
[[  43 -101   58  112  541  349  106 -117  -47  319   67   81 -149  -32
  -204 -260 -111  -98   65  208  103  111   74   63   18  344  -25 -260
   -47  181  -78   16   83   56  170  224]
 [-245 -234   90 -272 -292 -301   -6  -70  118 -135    1  -90  148  299
   121  -25  -20  271   56 -402 -280 -118   80 -292  104 -374 -120  277
  -163  -14   90  135 -330   40   66 -228]
 [ 234  -96  115 -124  198 -160   98    1 -252   -6  141 -127 -145 -281
   191   78  343 -567  137  236  209  -87 -293  126  -14  430 -423 -342
   279 -237  -22  -60  124  272  368  -52]
 [ -15   24 -282 -270  736  -48  359  -70 -197 -106  107  151 -202 -306
  -247 -462  209 -357  -44  249   20  188  -82  138   89  663 -257 -178
   228 -275 -249 -100  204  309  356  107]
 [  53 -126 -311 -349  444   77 -163  -83   26  113  189   15   33  186
  -453 -412  329 -356  114 -163   97   49  147  260  265  262 -177 -211
  -316   40 -313 -103  -47  210  208 -115]
 [  67  201 -167   28  428  279   12   44 -121  257   -8   22 -170  -60
  -175 -170  -51  105 -109  117  -52   46  -91   -7 -117   26  308 -214
  -315  111 -102  187  193  209 -200  256]
 [-200  168  346 -162 -304 -147  359  209 -121 -167  173  -37 -132 -263
   359   64 -114  264 -104  -86 -118 -116   80 -323  -88 -106 -111  -70
   116 -119   25  -50 -169   49  315  512]
 [-259  -69 -233 -116  471  170  122 -142  109  107  -55  162  -22  221
  -388 -497 -210  328  -72 -136 -226  165  212 -118  103   -6  199  141
  -293  149 -158  143  -67   55  -69   92]
 [-206   43  354 -214 -401 -205  433  328  -29 -234  134  -34 -279 -337
   457  126   23 -212  -40  144   40 -147   19 -401 -232  -73 -268   15
   385   -7  -36   76   91 -161   85  388]
 [  23 -155   65   82  503  -83  306 -150 -227  -25 -106    0 -208 -252
    64 -106  -40 -141   44  311   48   88 -269    3  -28  485 -216  -95
   404 -234  -16  104  129  220  255   29]
 [  95 -140 -192  195  695  156    9 -159 -155  172 -263  -26 -219  -10
  -274 -189  -60  -86   47  269  168  118 -250  143  -23  330  118 -108
    70   -9 -216  296  212  199 -158   -4]
 [ 138   70 -281 -143  451  123 -189  -71 -130  207   50  -50   -1   97
  -307 -229  172  -13   -9 -104  -24   26  -85  191  102   98  131 -253
  -419  -27 -150   55   15  364   13  -21]
 [ -41  -30  322  -76 -716 -198 -260  200   -3   -3  -12 -333   58  220
   344  411   -7  306   62 -417    3 -343  -23 -250  -62 -667   67   10
  -309   87   48  215 -330   23 -127  106]
 [-198 -149  113 -276 -124  109   48   28  228  125  231   66   34  215
   -41 -229  -10  -31   66 -208 -120  -46  343 -227   61 -188 -121   31
  -262  312  -17  -17 -141 -156   83   70]
 [ 142  222  304 -248 -564 -164 -134  323 -191  -19  301 -283  -30 -148
   373  351  289  -70   15 -260  102 -330  -50  -60  -46 -284 -154 -374
  -232  -98   -3 -107 -196  207  253  330]
 [ 132 -222  -45 -179   65    6 -234   16   30  124   82 -141  -39  161
  -124  -40  315 -489  202  -54  241 -111  -18  127   75   45 -215 -186
  -136  131 -188   77   19   58    4 -177]
 [  85  158   -8 -160   76   87  -63   66 -105  182  189  -62  -18  -19
    16  -35  125   24  -33  -97  -96  -79  -43  -25  -32  -83   59 -261
  -354   28   24    5  -14  240   72  140]
 [  32  -79   70 -173  352  193   26 -176  -17  270  328   77   90   75
  -153 -302   49  -37   83 -110 -114   44  180   70  192  242 -187 -286
  -287   69   72 -227 -179  192  495   51]
 [-301 -252  -77 -189  -29 -257   11 -139  118 -146 -162  -43  109  345
   -69 -167 -125  401   10 -360 -285  -13   54 -247  118 -311   34  368
  -162  -28  -24  249 -276   67  -85 -223]
 [-188  195 -237 -243  338 -127  356   28 -118 -135  -29  117 -147 -184
     1 -268  -44  216 -222   70 -364  102 -144 -252 -127   27  146  122
   -32 -182  -14  180  163  257  -94  104]
 [-348 -392  165   26   94   17  159 -179  195   17 -135   54    4  295
   -98 -240 -342  328   89 -159 -113   51  259 -263  119  -89  -59  293
    43  195  -41  178 -257 -180   65   13]
 [ 171  -48 -201 -267  421 -303   78  -58 -302 -161   54 -101 -105 -229
   -38 -110  414 -434   60  101  110   -2 -339  223  116  478 -345 -241
   201 -435 -165  -53   91  458  347 -161]
 [ 224   77 -392  -22  515  -44 -362 -176 -282  145 -162 -200   70  183
  -332  -84  147  301  -23 -235  -72    3 -348  288  148   -3  288 -201
  -496 -262 -129  191 -104  615  -62 -168]
 [  61 -294   17  409  472  190    5  -86  -84  180 -431 -120 -330    6
  -143    6 -195 -153  122  384  382   58 -252   47 -138  224  111  -34
   279  151 -253  472  253  -35 -358   59]
 [-129  129 -201 -414  142  181    7   47  149  196  307  152   58  167
  -205 -378  101   37  -91 -216 -324   18  258 -158   18 -197  112  -47
  -582  244  -14  -21    0   83  -44   52]
 [  35  140  334 -364 -630 -359  145  379 -138 -221  280 -210 -148 -328
   576  352  349 -390   19  -18   75 -314 -138 -246 -189 -179 -361 -197
   167 -155   39  -35   14   65  187  201]
 [ -21 -184  204 -175  281  -62  382  -51  -93  -38  232   89 -152 -287
   128 -193  133 -477  113  252   92   41   11  -43   41  539 -522 -193
   409 -108  -10 -170   66   52  541   89]
 [-328 -214  437 -135 -371  104  175  133  234   12  204   18  -58  133
    63 -128 -195   84  105 -229   93  -99  528 -279   89 -170 -229   25
     5  330 -144  -84 -325 -356  275  441]
 [-208  175  305 -162 -245 -133  402  194 -104 -140  153   -2 -145 -276
   381   53 -132  251 -135  -14 -201  -90   28 -383 -158 -123  -71  -13
   112  -96   97    1  -77   48  211  442]
 [-258 -505  315  -14  211  205  185 -228  248  173  150  129   24  244
  -164 -367 -232  -60  234  -62   63   89  465 -107  238  244 -357   33
   101  315  -46 -110 -278 -267  455   78]
 [ 182   39 -227 -368  156 -280 -152  -14 -219  -66  149 -164   52  -13
   -52  -48  453 -243   43 -191  -22  -94 -241  187  143  111 -200 -239
  -217 -319  -86  -53  -61  487  242 -224]
 [-148   16  207  154  -97   79  161  193  -49   -5 -186  -99 -288  -87
   121   88 -247  200  -37   94  151  -74    0 -237 -193 -167  166    8
   119  138 -194  312   46 -117 -236  466]
 [ -17   86  377 -375 -650 -355  200  371 -109 -241  305 -191 -141 -310
   564  314  326 -387   43  -44   91 -304  -59 -263 -155 -147 -429 -170
   219 -127   18  -77  -33   10  267  240]
 [-170  -98   54 -217  -33 -140  152   11   27  -69   59   -2  -25   44
    86 -108    0   56    7 -115 -160  -42   36 -210   11  -91 -118   94
   -24  -12    4   82 -100   55   91    7]
 [-243    5  328  -85 -163 -143  420  140  -77 -187   69  -10 -187 -241
   288   -8 -159  164  -49   18  -46  -56   84 -314  -72   26 -169   25
   298  -89  -33   16 -109  -48  268  442]
 [ 162  -82  -12  148  423  158 -198 -236 -159  322  -45 -108   56  158
  -154  -55  -69  255   70  -83  -43   11 -159  139  107   85  129 -229
  -325  -20   65   91 -144  348  147  -45]
 [  66   83  231  -48 -312 -396  140  241 -308 -260  -97 -290 -226 -333
   471  397  147  -88  -15   84  148 -227 -397 -145 -197  -62 -155 -116
   330 -328  -47  196   42  216   35  195]
 [  44 -130  137 -108  416   16  365  -40 -144   17  189   86 -221 -333
    77 -196  135 -516   87  361  138   64  -68   16   -6  596 -436 -254
   407 -100  -46 -118  180   94  441  124]
 [ 135 -388  186   81  -88  -34 -215   30   -2   92 -129 -264 -141  122
    61  193  175 -487  279   75  453 -176 -122   82   -5   39 -259 -130
   161  139 -197  223   14  -81  -73 -116]
 [ 137  -27   90   10  -71  -31 -319  -66 -138  189    2 -246  114  207
    56  181   42  284   68 -302  -54 -169 -159   35   77 -261   99 -186
  -422  -46   88  111 -262  310   76  -53]
 [ -22 -135 -189 -200  440 -160  -70 -287 -131    7   45  -37  173  186
  -267 -289   77  269   46 -320 -198   64  -38  148  325  184 -108  -52
  -245 -281  -38  -78 -332  451  433 -189]
 [-356 -199  454 -199 -410   96  197  122  251   16  279   39    1  151
    85 -151 -196  139  105 -296   13 -101  582 -312  113 -194 -253   35
   -50  331  -89 -138 -383 -341  356  442]
 [-175  -96  309  182 -442 -122  -62  155  -22  -63 -281 -280 -121  141
   222  304 -281  473   19 -214  102 -200  -27 -279 -106 -498  190  138
    -9   77 -116  377 -243  -90 -254  303]
 [-298 -148 -111 -139   75 -125   50 -128  105  -54 -154   10   67  305
   -99 -210 -203  491  -57 -295 -332   25   60 -277   56 -318  169  331
  -236   36   -2  274 -190   72 -163 -121]
 [ 131 -192  -29 -129  309 -189   -1 -139 -188  -22   28 -114  -27  -57
   -11  -54  249 -289  134   33   86  -28 -228  143  128  335 -315 -175
   119 -250  -51   -5  -37  322  324 -198]
 [ -46  -27  261  135 -510 -163  -61  328  -79 -111 -303 -333 -277  -40
   340  445  -65   56   24    7  279 -276 -213 -255 -280 -453  138   47
   137   79 -194  470   36 -108 -460  283]
 [  52 -240  246 -175 -440 -107 -198  187   71   15   91 -249  -67  132
   174  220  267 -439  222 -132  316 -263   43  -56   -9 -202 -296 -124
   -14  177 -152  102  -96 -116   -8  -31]
 [  37  -98  151  -30  305  228   33 -132  -37  284  220   39   12   43
  -102 -207  -39   -1   89  -34   -9   27  143   45  128  226 -133 -275
  -188  111   41 -134 -141  121  401  146]
 [  -5 -141 -182   24  194 -252 -125 -104 -156  -93 -348 -209  -47  146
   -67   48    7  223   15 -111  -23  -40 -340   -2   15 -117  130  130
   -45 -209 -123  385  -49  302 -235 -208]
 [ -35   54  318  -36 -555 -393   87  307 -220 -277 -124 -328 -208 -219
   505  452   53   67  -13  -50  141 -288 -282 -252 -200 -300  -94  -15
   263 -221  -68  245  -73   90  -63  265]
 [  -3  151 -102  -17  109 -287  220  113 -280 -195 -264 -128 -265 -281
   254  147   11   93 -155  215 -105  -56 -501 -214 -281  -61  149   81
   204 -293  -22  407  258  295 -315   44]
 [ -63 -323 -345   73  751  225  -35 -143   66  118 -293   42 -228  195
  -608 -460  -27 -266  108  170  314  186   54  193  107  347   58   31
    47  196 -515  307  190  -29 -271  -24]
 [ -31   -8 -342 -189  695 -205  238 -157 -253 -179  -85   40 -118 -166
  -256 -370  122  -14  -68   74  -74  171 -219  136  143  473 -104  -39
   150 -414 -220   34   59  442  249  -32]
 [ 129  -25  -22   35  429  155 -117 -227 -149  302   74  -44   80  111
  -151 -141  -31  240   39 -117 -132   33  -82  122  138  122   66 -254
  -362  -40   98  -15 -158  369  271   -6]
 [ -86   48  -57 -279 -152 -233  -46   10  -34  -44   48 -105   96  132
   124   20   80  255  -60 -298 -325 -122 -111 -218  -10 -349   64   87
  -327  -99  113  145 -144  250  -45 -135]
 [ 167 -159   36   50  132   53 -186    5  -91  174  -71 -185 -119   54
   -21   94  143 -278  143   74  257 -102 -185   96  -31   50  -58 -212
   -51   73 -129  199   74  112  -89  -58]
 [ -63 -159  347 -229 -567  -34 -116  258  138   22  216 -183  -52  115
   196  164  173 -298  173 -219  244 -266  248 -147    5 -288 -287 -129
   -86  264 -150   -5 -191 -215   90  195]
 [ 243   84  191 -203   21   61 -108   32 -179  215  402 -120   35 -109
   101   41  292 -239  101 -105   78 -143  -11  150  103  162 -261 -512
  -258  -60   62 -268 -140  297  526  155]
 [   6 -118 -142  -43  310 -355  192  -21 -250 -259 -299 -131 -228 -198
    72   13  115 -158   -1  202   89    8 -438  -23  -78  243 -116   82
   413 -368 -177  312  178  274  -87 -121]
 [ -16  -41   37 -196 -270 -399   37  137 -127 -209  -97 -221  -90  -71
   331  242  179  -82    7  -49  -54 -187 -327 -217 -145 -235 -102   87
   102 -205   19  272   33  179 -149 -142]
 [ 223    7 -136  132  417  116 -144  -33 -201  210 -160 -152 -170  -31
  -117   22   81 -111   30  170  153  -24 -324  138  -87  116  160 -239
  -129  -14 -130  274  192  279 -200    8]
 [ 178  -70 -357   -6  607   -1 -180 -124 -207   77 -192 -123 -120   50
  -353 -172  188 -142   45   50  174   60 -286  289   92  264   76 -175
  -115 -156 -298  218  108  381 -100 -120]
 [  68  -92  -33  -47  527  -10  314  -29 -181   -9    7   48 -289 -326
    -8 -186  134 -491   48  419  170   88 -211   48  -76  557 -273 -187
   409 -138 -144   60  304  142  175   76]
 [-128   33   57  -67  -68   95  101  134   74   91  -16   -5 -149   30
    97  -31  -92   59  -59   31  -90  -69   29 -295 -190 -267  159   54
  -145  230  -24  270  116  -85 -302  167]
 [   5  -97  199 -224 -457  -11 -133  260  128   75  158 -166  -98   93
   190  161  223 -386  122  -91  173 -251   88 -169 -121 -325 -159 -107
  -151  288 -100  131   16 -169 -168   54]
 [  40  251   80 -374 -237   44  -52  156  -21  178  425  -33   87    6
   165   -1  203   33  -68 -257 -268 -171   95 -162  -41 -292    0 -258
  -545   93  165 -125 -109  202  170  145]
 [ 153  -36  258  -70 -317 -282  -82  147 -237 -100   26 -314  -97 -141
   340  358  232 -183  111  -68  222 -256 -262    2  -29  -60 -247 -234
   121 -211  -39   68 -113  216  185   73]
 [-130  226  222 -217  -41  -25  346  111 -137  -16  294   59  -66 -258
   235  -88  -61  237 -125  -57 -255  -40   80 -244  -44   20  -82 -170
   -70 -120  121 -158 -117  182  407  427]
 [ -60 -182 -245 -311  565  218  -28 -152  107  182  239  140   29  205
  -536 -583  173 -255  111 -145   44  141  331  205  310  346 -188 -175
  -288  143 -290 -177  -97   95  321   -5]
 [-164 -138  275 -194 -539 -306  -30   51   44 -106   37 -202  104  193
   345  220  -25  287   49 -371 -206 -230   -5 -339   -6 -483 -101  157
  -144  -18  164  140 -330   32   57  -74]
 [  -9  -23  136   25  238 -127  337   29 -232  -98  -64  -40 -265 -335
   203   15   -9 -155  -16  304   81    3 -257  -99 -130  320 -181 -106
   409 -211  -40  124  159  149  158  185]
 [-144   92  299  -36  -40  -97  373  114 -181 -118   78  -20 -187 -295
   258   13 -145  201  -71   49  -29  -38    2 -226  -66  102 -116 -102
   231 -155  -13  -11  -90   90  320  483]]

[-137  164   71  -18  150 -122  -25  176  -60   28  -94 -102  -76  -13
  -24   15   76  136 -137 -247  157  -86 -214  249 -251 -114  282  321
   52   26] -> 32
[ -71  369   44  -58  334  -64  -25  -40  -44  252   -8 -205  167    5
  102 -195   -8  251 -225  -42 -151  223 -146  232 -273 -277  373  168
 -123    3] -> 15
[ 128  -35  137  107 -151   96  171 -281   76   -9  297  -33  193  106
   88  -78 -144    2  -27  288 -130 -166  313 -312  316   91 -393 -369
  214  204] -> 35
[ 138 -329   49  -53 -220  -69  255   34  -21 -231  136  232  -57  175
  -61  367 -109 -114  -76  166   76 -152  200   -9  199  221 -367   28
 -158  119] -> 34
[ 249  -66  106   45  161  127  190  235  -22   -9  141    6 -243  240
  -80  387 -256    9 -260  190  -43  -73  267 -128   54  283 -401  -57
  -31  118] -> 59
[ -65 -154  -19  -65 -118  -55 -109  -10 -103   27   62  141  281 -104
 -100  -74   91  107  -92   26  -35  -17  -19   86  138  -54  114   -6
 -252 -110] -> 63
[-124  120   45 -162   80  -72  139    6  -81  190   34   38  207  -98
  -46  -59   78  148  -93  152  -37  132 -174  146   -2  -31   33   94
  -57 -147] -> 56
[   6 -107  -16  -14   24 -273   -4  117 -199   -5   14  303  -11  -83
 -212  157   89  175 -191  -30   81  -91   61  278  132    7   25  336
 -187   -2] -> 8
[ 138 -340   51   48 -198 -123   85   15  -54 -200  144  228   30   79
  -97  216  -71   -7 -132   85   48 -253  268    7  284  113 -257   19
 -130  161] -> 19
[ 152  102 -119 -148 -201  367   90 -241  -37  -20  157  154 -207  304
   52  365  -64 -258  135  197  -11  416   69 -291 -182  330 -180 -222
 -244 -103] -> 18
[-133  165   21 -148  -17 -224  142 -293  -45  102   59   51  331  -58
  107 -192  102  140  -36   84  -74  171 -134  254  -40 -249  218  177
 -150   16] -> 68
[ -44  345  -44   -4 -178  232  -48 -406   12   24  116  -55  -81  143
  157  -33   82 -121  206  -64   76  202  -61 -227 -236   47  125 -149
  156   30] -> 40
[ -15  119   78   75  238 -103  -63  241 -124  116   -4   -9  -86  -62
 -155   44   21  235 -247 -113   61 -147   -1  154  -28   -7   76  218
   86   29] -> 2
[ -84 -204  294    3  -74   13  323  224  126  -61  114 -202  178  -15
   -7  -22 -108   36 -108  157   83 -464  -22 -120  236  131 -405 -183
  387   94] -> 14
[ 140 -172   43   37   95   -6  -54  112  -85   60  144   74  182   21
 -110   42 -122  161 -296  145 -170  -65  233    6  218    6  -92  -82
 -257   28] -> 10
[   4  -47  -37   53   29  -33 -245  170 -148  -17  -24  104  -66  -10
 -149   97   68  115 -166 -213   93  -76   11  126  -61  -15  231  173
 -185  -27] -> 70
[ -54  243   81  -47  272 -223   86  -78  -60  211   45  -86  256  -43
   67 -195  -11  289 -250   60 -158  100  -48  289  -64 -288  222  210
 -111   74] -> 64
[ -68  214   40   42  228   41 -175  250  -85   95  -80 -133 -170   11
  -67   44   40  144 -174 -274  113  -31 -146  130 -288  -35  293  204
   39  -28] -> 21
[ -58  -86  -56 -155 -206  204  -19   68  -58  -65    8   94  -54   81
  -67  220   70 -141   67  -18  138  125 -152  -71 -138  202   26  -49
 -194 -197] -> 33
[ -87  223   30  -13  223   82 -217   50  -30  186  -19 -250  187   -9
   63 -222   16  192 -188 -157 -104  117 -160  107 -258 -234  441   20
 -153  -55] -> 55
[  45  243 -158 -162 -149 -159  153 -572 -181  108  167  422   74   53
   26   90  128   14  101  255  -83  469   79  117   18   -7    7  164
 -288  -23] -> 29
[ 159 -297   50  102   20  136 -151  384  -74  -93   62   32 -118  102
 -193  270 -135   39 -266  -51   34 -254  209  -94  115  208 -143  -83
 -157   19] -> 50
[ 159  175  -61 -110 -150  256  225 -290  -31    1  193  160 -240  285
   57  355  -80 -203  119  260   -2  335  129 -274 -102  333 -316 -162
  -52   -7] -> 1
[-184  -67  -58 -105  -12  -53 -243  305 -149  -24 -165   68   -8  -97
 -156   79  189   86 -100 -334  209  -17 -306  293 -233  -55  437  313
 -267 -205] -> 37
[-309 -135   22 -184 -319  -34  -26  -99    1  -48   -4   -4  432 -158
   35 -238  219  -10  126  -77  109  -42 -339  109   -2 -142  280  -27
 -114 -184] -> 24
[-123 -247   22  -85 -206  -47  -65   18  -70  -20   59  112  364 -134
  -91 -117  107   74  -56   36   10 -115  -72   72  197  -47   75  -54
 -193 -126] -> 0
[ -20  435  -91  -32  -95  236  -87 -399  -25   69   82  -35 -149  182
  158   10   77 -102  174  -86   46  343  -76 -171 -350   22  226  -72
   35    3] -> 69
[  53   58 -105    2  223   82 -407  108 -179  210    8   12  194  -33
 -107  -98   11  240 -305  -93 -207  240   36  134 -113 -181  448   22
 -522 -149] -> 23
[-264 -294   21  -67 -500   45  -98   28  -19 -223  -10  103  156 -124
  -85  -33  250 -127  219 -204  329 -303 -251  -60   79   95   84  -61
   95 -148] -> 67
[ 282 -127   82    3  -64  169  256 -138   58  -48  278   15   52  281
   83  219 -288  -80 -143  378 -209   39  369 -267  191  191 -454 -316
 -135  169] -> 42
[  47   23  -32   71  -19  -42 -130    7 -157   22   70  204  -94  -15
 -150  119   69  100  -96  -52   68  -49  110   19   64   82   15  103
  -42    3] -> 52
[-257 -174  -47 -105 -399  137 -199   69  -38 -186  -79   41   64  -62
  -61   13  241 -148  196 -300  313 -122 -331  -18 -142   63  286   -9
  -52 -209] -> 6
